Below is a small trained network, with its code and all its weights. Each question gives an input and a class and asks what happens when units are switched off, that is, made to give their printed mean instead of their output.

import numpy as np


def w(rows, s, z=0):
    codes = np.array(rows[::2]) - 128.0
    scale = np.full(codes.shape[1], s)
    scale[-1] = z or s
    return codes * scale


def norm(h):
    return h / np.sqrt((h * h).mean(-1, keepdims=True) + 1e-5)


def f(y):
    return y / 2 * (1 + np.tanh(0.7978845608 * (y + 0.044715 * y**3)))


def log_softmax(a):
    a = a - a.max(-1, keepdims=True)
    return a - np.log(np.exp(a).sum(-1, keepdims=True))


def net(x, mask):
    res = np.array(x, float).reshape(1, 4) / 4 @ E
    u = 0
    for l in range(2):
        y = f(norm(res) @ A[l][:, :-1].T + A[l][:, -1])
        res = res + np.where(mask[u : u + 12], y, B[l][:, -1]) @ B[l][:, :-1]
        u += 12
    return log_softmax(norm(res)[-1] @ U[:, :-1].T + U[:, -1])


A, B = {}, {}
E = w([
[166,94,119,139,126,39,126],'x0',
[116,132,118,112,102,116,143],'x1',
[127,64,123,78,118,136,105],'x2',
[110,144,8,120,185,147,113],'x3',
],0.011)
A[0] = w([
[23,167,132,120,120,197,98,65],'L0N1',
[144,93,118,172,183,55,97,92],'L0N2',
[113,77,135,104,150,125,93,54],'L0N3',
[124,90,140,36,148,108,31,8],'L0N4',
[134,254,111,214,163,82,183,37],'L0N5',
[132,82,86,115,140,17,123,106],'L0N6',
[122,44,102,128,134,53,160,1],'L0N7',
[112,148,27,44,207,90,84,115],'L0N8',
[98,20,143,127,94,155,123,86],'L0N9',
[121,163,139,29,123,211,85,69],'L0N10',
[119,52,77,60,133,146,58,38],'L0N11',
[175,76,124,13,155,144,153,65],'L0N12',
],0.0089,0.0032)
B[0] = w([
[77,75,136,136,148,77,139,191],'L0N1',
[66,111,139,118,141,117,169,183],'L0N2',
[112,185,151,74,134,67,119,140],'L0N3',
[129,161,91,60,140,138,58,166],'L0N4',
[179,168,103,6,158,118,18,205],'L0N5',
[70,115,171,148,171,111,138,216],'L0N6',
[121,94,130,116,160,78,104,173],'L0N7',
[162,105,141,216,80,142,159,255],'L0N8',
[169,129,137,50,132,135,110,172],'L0N9',
[81,106,163,120,171,40,102,183],'L0N10',
[200,189,116,94,123,135,107,200],'L0N11',
[126,188,156,92,116,108,118,171],'L0N12',
],0.011,0.0068)
A[1] = w([
[172,123,1,204,142,164,157,102],'L1N1',
[43,122,148,98,106,204,112,4],'L1N2',
[20,83,141,100,208,96,138,68],'L1N3',
[54,224,183,187,183,75,109,129],'L1N4',
[163,65,134,140,208,83,66,164],'L1N5',
[161,150,138,126,123,46,153,138],'L1N6',
[66,123,117,118,79,225,92,172],'L1N7',
[146,126,87,40,156,134,156,45],'L1N8',
[173,89,131,101,130,71,183,98],'L1N9',
[136,130,148,97,195,216,160,135],'L1N10',
[122,140,224,40,57,102,146,222],'L1N11',
[177,48,230,75,102,148,115,157],'L1N12',
],0.0087,0.0033)
B[1] = w([
[158,116,208,144,40,196,177,181],'L1N1',
[54,121,184,112,180,82,127,127],'L1N2',
[84,73,201,188,154,1,159,193],'L1N3',
[101,62,98,52,122,78,122,188],'L1N4',
[88,139,144,135,124,148,172,212],'L1N5',
[62,103,144,106,129,215,105,169],'L1N6',
[139,59,131,150,149,54,148,133],'L1N7',
[120,175,108,134,120,170,92,142],'L1N8',
[109,178,135,120,180,144,132,149],'L1N9',
[116,120,147,88,139,75,206,128],'L1N10',
[153,144,69,159,171,142,136,254],'L1N11',
[142,145,65,181,67,186,141,211],'L1N12',
],0.0091)
U = w([
[31,34,158,135,186,32,174,8],'0',
[196,118,102,210,65,216,182,217],'1',
[179,184,99,10,165,128,50,157],'2',
],0.014,0.0012)

Each question gives the input, the list of numbers given to net, and the class t.
The units are the neurons (one row each of A and B). Each row of codes is followed by its name. A weight is (code - 128) times the scale printed after its matrix; where a second scale follows, it is the last column's (A, B and U).
mask holds one flag per neuron, layer by layer. A switched-off neuron (its flag False) gives its mean, the last column of its row in B, instead of its output. The means were averaged over made-up inputs and are rounded, as every weight is.
A unit's drop is (log p(t) with every unit on - log p(t) with that unit switched off) / (log p(t) with every unit on - log p(t) with every unit switched off).
The circuit of an input: a set's keep is (log p(t) with only the set's units on - log p(t) with every unit switched off) / (log p(t) with every unit on - log p(t) with every unit switched off). Starting from the 12 units with the biggest drops (on a tie, the unit counted first), units are removed one at a time, each time the one whose removal leaves the highest keep (on an exact tie, the one counted first), for as long as the keep stays at least 0.8.
units of the circuit, in order: the units of the circuit, biggest drop first
most important unit: the unit with the biggest drop
k most important neurons: the k neurons with the biggest drops, biggest first
top k neurons in layer l: the k neurons of layer l with the biggest drops, biggest first
drop when u is switched off: that unit's drop, to one decimal
input [-1,-8,5,5], class 1: 3 most important neurons	L0N8; L0N5; L1N1
input [-5,0,-6,7], class 1: 2 most important neurons	L0N8; L1N1
input [0,5,5,-5], class 1: top 3 neurons in layer 1	L1N12; L1N4; L1N11
input [-8,2,-5,-8], class 0: most important unit	L0N8
input [-6,-8,4,6], class 0: 3 most important neurons	L0N10; L0N1; L1N12
input [7,5,-8,3], class 2: 3 most important neurons	L0N5; L0N1; L0N10
input [-4,-3,-1,4], class 0: top 2 neurons in layer 0	L0N1; L0N10
input [4,-3,8,8], class 1: 2 most important neurons	L0N8; L0N5
input [-6,8,5,5], class 0: 3 most important neurons	L0N1; L0N10; L0N5
input [-1,-5,-5,5], class 1: top 2 neurons in layer 1	L1N1; L1N4
input [1,-3,7,8], class 1: 2 most important neurons	L0N8; L0N5
input [-8,-8,-7,-6], class 0: top 2 neurons in layer 0	L0N11; L0N8
input [-7,-7,-3,6], class 0: 2 most important neurons	L0N1; L0N10
input [-5,-3,-2,4], class 0: units of the circuit, in order	L0N1
input [-1,-7,-7,2], class 2: drop when L0N5 is switched off	2.1
input [-1,-7,6,8], class 1: drop when L0N4 is switched off	0.0
input [2,-7,-8,-3], class 2: drop when L0N5 is switched off	0.1
